Below is a small trained network, with its code and all its weights. Each question gives an input and a class and asks what happens when units are switched off, that is, made to give their printed mean instead of their output.

import numpy as np


def w(rows, s, z=0):
    codes = np.array(rows[::2]) - 128.0
    scale = np.full(codes.shape[1], s)
    scale[-1] = z or s
    return codes * scale


def norm(h):
    return h / np.sqrt((h * h).mean(-1, keepdims=True) + 1e-5)


def f(y):
    return np.maximum(y, 0)


def log_softmax(a):
    a = a - a.max(-1, keepdims=True)
    return a - np.log(np.exp(a).sum(-1, keepdims=True))


def net(x, mask):
    res = np.array(x, float).reshape(1, 6) / 4 @ E
    u = 0
    for l in range(2):
        y = f(norm(res) @ A[l][:, :-1].T + A[l][:, -1])
        res = res + np.where(mask[u : u + 4], y, B[l][:, -1]) @ B[l][:, :-1]
        u += 4
    return log_softmax(norm(res)[-1] @ U[:, :-1].T + U[:, -1])


A, B = {}, {}
E = w([
[152,67,159,5,126,104,96,152],'x0',
[174,128,174,123,216,63,58,206],'x1',
[124,133,125,132,122,131,130,128],'x2',
[128,131,124,130,123,126,130,126],'x3',
[26,152,149,153,56,209,230,119],'x4',
[126,123,125,131,127,128,125,133],'x5',
],0.0021)
A[0] = w([
[142,62,111,6,128,40,79,149,193],'L0N0',
[47,83,228,82,155,51,131,232,4],'L0N1',
[172,59,157,184,225,88,97,168,67],'L0N2',
[238,84,52,143,101,142,127,18,106],'L0N3',
],0.0026,0.0023)
B[0] = w([
[81,164,49,162,47,161,84,192,254],'L0N0',
[140,132,9,161,93,127,37,203,171],'L0N1',
[148,121,160,116,168,143,228,40,191],'L0N2',
[160,202,71,135,194,246,1,225,182],'L0N3',
],0.003,0.0032)
A[1] = w([
[225,101,192,202,243,4,80,122,150],'L1N0',
[119,102,120,13,33,130,89,151,250],'L1N1',
[75,154,139,223,183,226,143,207,124],'L1N2',
[109,112,254,165,160,107,214,203,33],'L1N3',
],0.0029,0.0014)
B[1] = w([
[113,139,199,133,116,122,249,57,234],'L1N0',
[64,32,232,108,128,105,117,177,251],'L1N1',
[207,138,30,111,146,101,58,77,255],'L1N2',
[180,169,60,103,219,203,2,180,159],'L1N3',
],0.0034,0.003)
U = w([
[248,245,33,216,236,235,83,27,247],'0',
[34,30,133,21,18,168,12,246,190],'1',
[243,231,237,210,244,13,236,17,128],'2',
[233,27,236,15,220,9,29,232,2],'3',
[51,238,28,244,19,242,243,14,18],'4',
[23,14,253,13,17,241,236,66,115],'5',
],0.0036,0.0027)

Each question gives the input, the list of numbers given to net, and the class t.
The units are the neurons (one row each of A and B). Each row of codes is followed by its name. A weight is (code - 128) times the scale printed after its matrix; where a second scale follows, it is the last column's (A, B and U).
mask holds one flag per neuron, layer by layer. A switched-off neuron (its flag False) gives its mean, the last column of its row in B, instead of its output. The means were averaged over made-up inputs and are rounded, as every weight is.
A unit's drop is (log p(t) with every unit on - log p(t) with that unit switched off) / (log p(t) with every unit on - log p(t) with every unit switched off).
The circuit of an input: a set's keep is (log p(t) with only the set's units on - log p(t) with every unit switched off) / (log p(t) with every unit on - log p(t) with every unit switched off). Starting from all 8 units, units are removed one at a time, each time the one whose removal leaves the highest keep (on an exact tie, the one counted first), for as long as the keep stays at least 0.8.
circuit, biggest first: the units of the circuit, biggest drop first
k most important neurons: the k neurons with the biggest drops, biggest first
k most important neurons of layer l: the k neurons of layer l with the biggest drops, biggest first
drop when u is switched off: that unit's drop, to one decimal
input [-4,2,0,6,-4,1], class 2: circuit, biggest first -> [L1N0; L0N0]
input [-7,1,-4,7,-7,4], class 2: 2 most important neurons -> [L1N0; L0N0]
input [-2,5,5,-4,-7,6], class 2: circuit, biggest first -> [L1N0; L0N2]
input [0,7,6,4,0,3], class 2: 2 most important neurons -> [L0N2; L1N0]
input [0,8,8,8,7,4], class 0: circuit, biggest first -> [L1N2]
input [-7,8,4,-8,-1,-1], class 2: 3 most important neurons -> [L1N0; L0N0; L0N3]
input [-4,1,2,4,4,-7], class 0: circuit, biggest first -> [L1N2; L1N0]
input [-2,1,0,3,4,3], class 0: circuit, biggest first -> [L0N0; L1N2]
input [-1,7,-1,-3,6,-7], class 0: 3 most important neurons -> [L1N1; L1N2; L0N0]
input [-1,5,-6,4,4,7], class 0: 2 most important neurons -> [L1N1; L0N0]
input [0,7,6,-6,2,-2], class 0: 3 most important neurons -> [L1N1; L0N2; L1N2]
input [0,1,-3,5,6,1], class 0: 2 most important neurons -> [L1N3; L0N0]
input [0,6,-2,-2,-3,7], class 2: 2 most important neurons -> [L1N0; L0N2]
input [4,-1,7,-3,-5,-7], class 1: 2 most important neurons -> [L0N0; L1N2]
input [0,3,0,4,1,-2], class 0: 3 most important neurons -> [L0N2; L1N1; L1N2]
input [-3,3,-2,-4,-7,-2], class 2: 2 most important neurons of layer 1 -> [L1N0; L1N2]
input [-5,2,4,-2,3,6], class 0: drop when L1N0 is switched off -> 0.1
input [-3,2,-3,0,-4,3], class 2: drop when L1N0 is switched off -> 0.3
input [-8,5,5,-4,-5,5], class 2: drop when L1N0 is switched off -> 0.3
